After every row comes one of two labels: whether the row has a hidden trait. Each part has its own trait and labels.
[ -6  -2   4  -6   1   8   1   6 -23 -43   9 -14  -9  -5 -37   2  -3 -32
   2  23  54 -26  -8   1  -8  46  12 -19 -29   7   3   0   3  20  17   7
  -7  -1  27  13   0  30  -9  49 -11  16 -18 -30  55  19  -2 -31 -17  17
  13  30  -1]
vuge
[ -9  11   2   1   0  14  -4  -1 -24 -36  21   3 -23   2 -13 -11  10 -18
  16   4  38  -8  -5  12 -11  47  17 -11 -11  -1  -2  13  -5  21  21  14
  -1   8  24  12   5  38  -2  50 -13  16  -2 -14  37  19   3 -24 -30  31
  -7  36 -10]
vuge
[  4   9   3   5   0  -5   4 -17  19  30 -13   5   0   4  19 -13  33  25
 -10 -11 -48  23   8 -10  -4 -13   1   3  12   1  10  -1  -1 -12 -10  -9
  20  12 -30  16  -1 -19  18 -11   9 -18  22  11 -27  -4  -3  35  18 -12
  -9 -17  -9]
livef
[ -3   3   8   5  -1  10  -6 -17  -8 -10   3   7 -17  -4 -14  -3  20  -3
   0   2  15  -2  -4   7 -12  22  14   1  -1   4   0   6 -12   8  13  -5
   2   8   2  27  10  19   0  26  -4  -5  -4  -8  19   5   5  -9 -23  18
  -1  15 -10]
vuge
[ -4   0  -2  -6  12   6  10  13 -21 -40  17 -19 -19   0 -27   6  -9 -34
  -4  23  50 -28  -6  -4  -8  41   9 -31 -38   7   8   3   5  51   9  17
  -9   2  30   1  -7  27  -5  46 -15  26 -18 -32  51  32  -5 -32 -18  22
  14  27   2]
vuge
[ -1   7   6   2   3   6  -2 -12 -11 -10   2   1 -12  -1  -9  -6  19  -8
  -6  -3   9   1  -3   2 -12  22  12  -5  -6   4   7  -1  -9  17   8  -2
   2   3   8  19   4  12   1  22  -5  -3  -2  -7  48   3   2  -7 -13   8
   1  11 -10]
vuge
[ -6   5   1  -8   7   7   7  13 -21 -41  12 -17  -8  -5 -22  -5   4 -26
   3  22  50 -23  -5  -2  -9  44   8 -21 -28   3   7  -1   5  34  18   8
  -2  -2  30   7  -3  19  -7  39 -14  19  -9 -27  41  17  -3 -24 -10  15
   7  27   0]
vuge
[   1   16    7    7  -13   -8   -5   -9   15   48  -23   10   23   -7
   28  -22   17   29    4  -17 -100   35    9   -6    0  -24   -4   26
   29   -3    5  -13    4  -43   -5  -23   26    4  -22    7   10  -32
    8  -36   13  -21   36   21  -63  -29    2   45   29  -30  -20  -23
  -13]
livef
[ -9  -3   5   1   0  12  -3   3 -27 -45  15  -9 -14  -4 -25   3  -8 -31
   8  16  49 -20  -8   6 -10   1  15 -14 -22   4  -3   6  -1  16  21   6
  -5   1  33  16   4  39  -6  49 -11  17 -18 -28  46  21   1 -30 -24  24
   6  20  -5]
vuge
[ -2  10   3   0  -2   5   1  -1 -11 -17   5  -8  -9  -5 -11  -6  16 -17
  -4   4  24  -2  -2  -1 -10  30  10 -12 -14   5   8   0  -2  14  11   1
   3   2  26  14   0  10  -2  19  -9   5  -6 -16  25   7  -1 -12  -8  13
   3  15  -4]
vuge
[  0  19   4  13  -9   3  -5 -15  13  29  -1  22  -9  10  34 -24  39  34
  10 -31 -65  39   9   5   4 -16   7  15  35  -7   0   9  -7 -31  -4  -2
  22  19 -40  13   9  -6  22 -15   9 -20  37  25 -46  -1   3  36   5   2
 -26 -10 -17]
livef
[  1   6   7   3   2   4  -2 -19  -3   5  -6   3 -10  -5   3  -5  25  -1
  -7   0  -1   8  -3  -2 -11  17  10  -6  -4   6   7   3  -8   8   1  -5
   3   6  -3  20   5   4   2  16   0  -9  -1  -8   9   3   2   0  -8   2
   1   5  -7]
livef
[  1   5   9   9 -11  -2  -4 -18  16  30 -16  10  11  -1  11 -11  31  33
  -3 -20 -46  31   5  -4  -3 -17   4   8  22  -1   1  -3  -3 -29  -8 -16
  19   8 -35  22   9 -16  13 -19  14 -23  23  14 -38 -15   3  36  17 -14
 -15 -21 -12]
livef
[  5  16   0   7   4  -3   7 -14  20  25  -9   5  -4   7  26 -13  39  23
  -7  -7 -46  25   8 -11  -7 -12   3   3   8   1  14   2   0 -13  -9   2
  19  14 -31   9  -3 -19  22  -7   5 -14  30   9 -32   1  -2  34  19 -18
 -15 -16 -10]
livef
[ -2  22   3   7 -12  -9  -5  -2  15  52 -18  11  14  -4  35 -31  33  33
  10 -22 -38  33  11  -5  -2 -29   0  28  32  -6  11  -8   5 -48  -8 -18
  29   6 -24  -1   9 -34  10 -34   9 -21  44  29 -52 -30   2  49  33 -27
 -25 -22 -15]
livef
[  1  10   5  13  -2   3   0 -21   9  22  -5  17 -14   7  22  -8  36  28
  -4 -19 -45  26   7  -2  -5  -7   8   2  15  -1   7   7  -5 -18  -5  -2
  13  17 -31  23   5  -5  22  -4   8 -18  20   7 -28   1   3  25   4   1
 -15 -12 -13]
livef
[ -5   2   3 -11   6   1   3   8 -17 -26   2 -23   7 -11 -26  -3  -7 -29
  -4  21  51 -24  -6  -7  -7  37   6 -11 -27   6   6  -9   7  35  17  -1
  -3  -9  48  11  -4  15 -11  33 -11  14 -11 -27  37  11  -3 -14  -3   3
  10  23   1]
vuge
[  2  11   3   2   9   4   3 -12  -4  -5   5  -1 -14   1   2 -10  34  -3
  -8   0   1   6   0  -3 -12  39   7 -12  -4   4  15   6  -6   6  -3   6
  10   9  -4  12   0   2   8  16  -5  -4  14  -8   3   8   0   2  -6  12
  -3   3  -7]
livef
[ -6   4   2  -5   6   8   3  10 -24 -38   3 -15 -16  -3 -23  -3  -9 -34
   5  16  44 -25  -7   1  -8  45  10 -21 -26   5   4   3   3  32  17  11
  -5   0  33  10  -1  28  -7  44 -17  21 -12 -28  47  21  -2 -30 -20  20
   6  33  -1]
vuge
[ -6   1   1  -6   9   7   5   9 -24 -45  12 -14 -12  -2 -24   0  -6 -33
   1  21  49 -17  -7   0  -7  45  10 -21 -33   4   6   1   4  41  15  11
  -6   0  34   9  -4  31  -6  48 -14  18 -11 -31  55  23  -3 -29 -16  18
  10  30   1]
vuge
[  4   3   8   5   4   0   2 -22  11   8 -14   4  -3  -2   8  -8  34  12
 -15  -3 -23  13   1  -8  -9   0   6  -1   3   5  12  -1  -2   0  -7  -9
   9   4 -12  20   4  -3   9   0   6 -15   9  -1  -5   1   2  13   7  -8
   0 -10  -6]
livef
[  4   9   3   6  10   1   3 -15   7   6  -3   4 -10   1   4  -9  29  15
 -10  -1 -18  10   3  -5 -11   7   7 -10  -1   6  15   4  -5   3  -4   0
  12   8  -9  13   0   1   9  11  -2  -7  13  -5  -1   5   1   6   1   1
  -2   1  -7]
livef
[  1  14   5   8 -11  -6  -5 -14  14  24 -13  13   4   0  28 -20  36  39
   3 -22 -52  28   9  -4  -2 -20   1  20  25  -4   6  -2   1 -41  -7 -15
  24  12 -31  13   8 -23  15 -23  13 -22  32  20 -43 -20   2  44  25  -8
 -22 -20 -13]
livef
[ -1  18   4   9 -13  -6  -5  -9  18  46 -16  14  15  -3  34 -26  33  36
   9 -24 -58  35  10  -3  -2 -28  -2  21  31  -5   4  -5   2 -42  -3 -17
  29   8 -28   6  11 -29   9 -22  12 -23  40  29 -37 -24   3  38  29 -19
 -25 -22 -16]
livef
[  0  23   5   9 -16  -9  -7  -3  14  47 -16  15  19  -5  41 -35  30  34
  15 -25 -60  33  12  -3  -3 -22  -5  27  35  -8   6  -9   3 -44  -5 -20
  33   6 -23  -4  14 -37  12 -34   9 -20  48  32 -66 -36   3  42  27 -29
 -31 -19 -18]
livef
[ -5   8   2  -1   4   5  -1   0 -16 -24   7  -9  -8  -4 -15  -6  12 -17
   2  14  29 -13  -4   1  -8  33  11 -13 -15   4   4   2  -2  20  15   6
   1   1  21   9   1  13  -3  30 -13   7  -5 -22  40  11   0 -15 -13  13
  -1  22  -4]
vuge
[ -2  11   0  -5   8   2   4   5 -11 -13   4 -14  -3  -4 -13 -10  17 -18
  -3  12  31 -10  -5  -4 -10  42   7 -14 -17   6  10  -1   2  21  11   5
   4   1  13   6  -3   7  -6  22 -12   7   3 -16  24  11  -2 -11  -5  11
   7  17  -7]
vuge
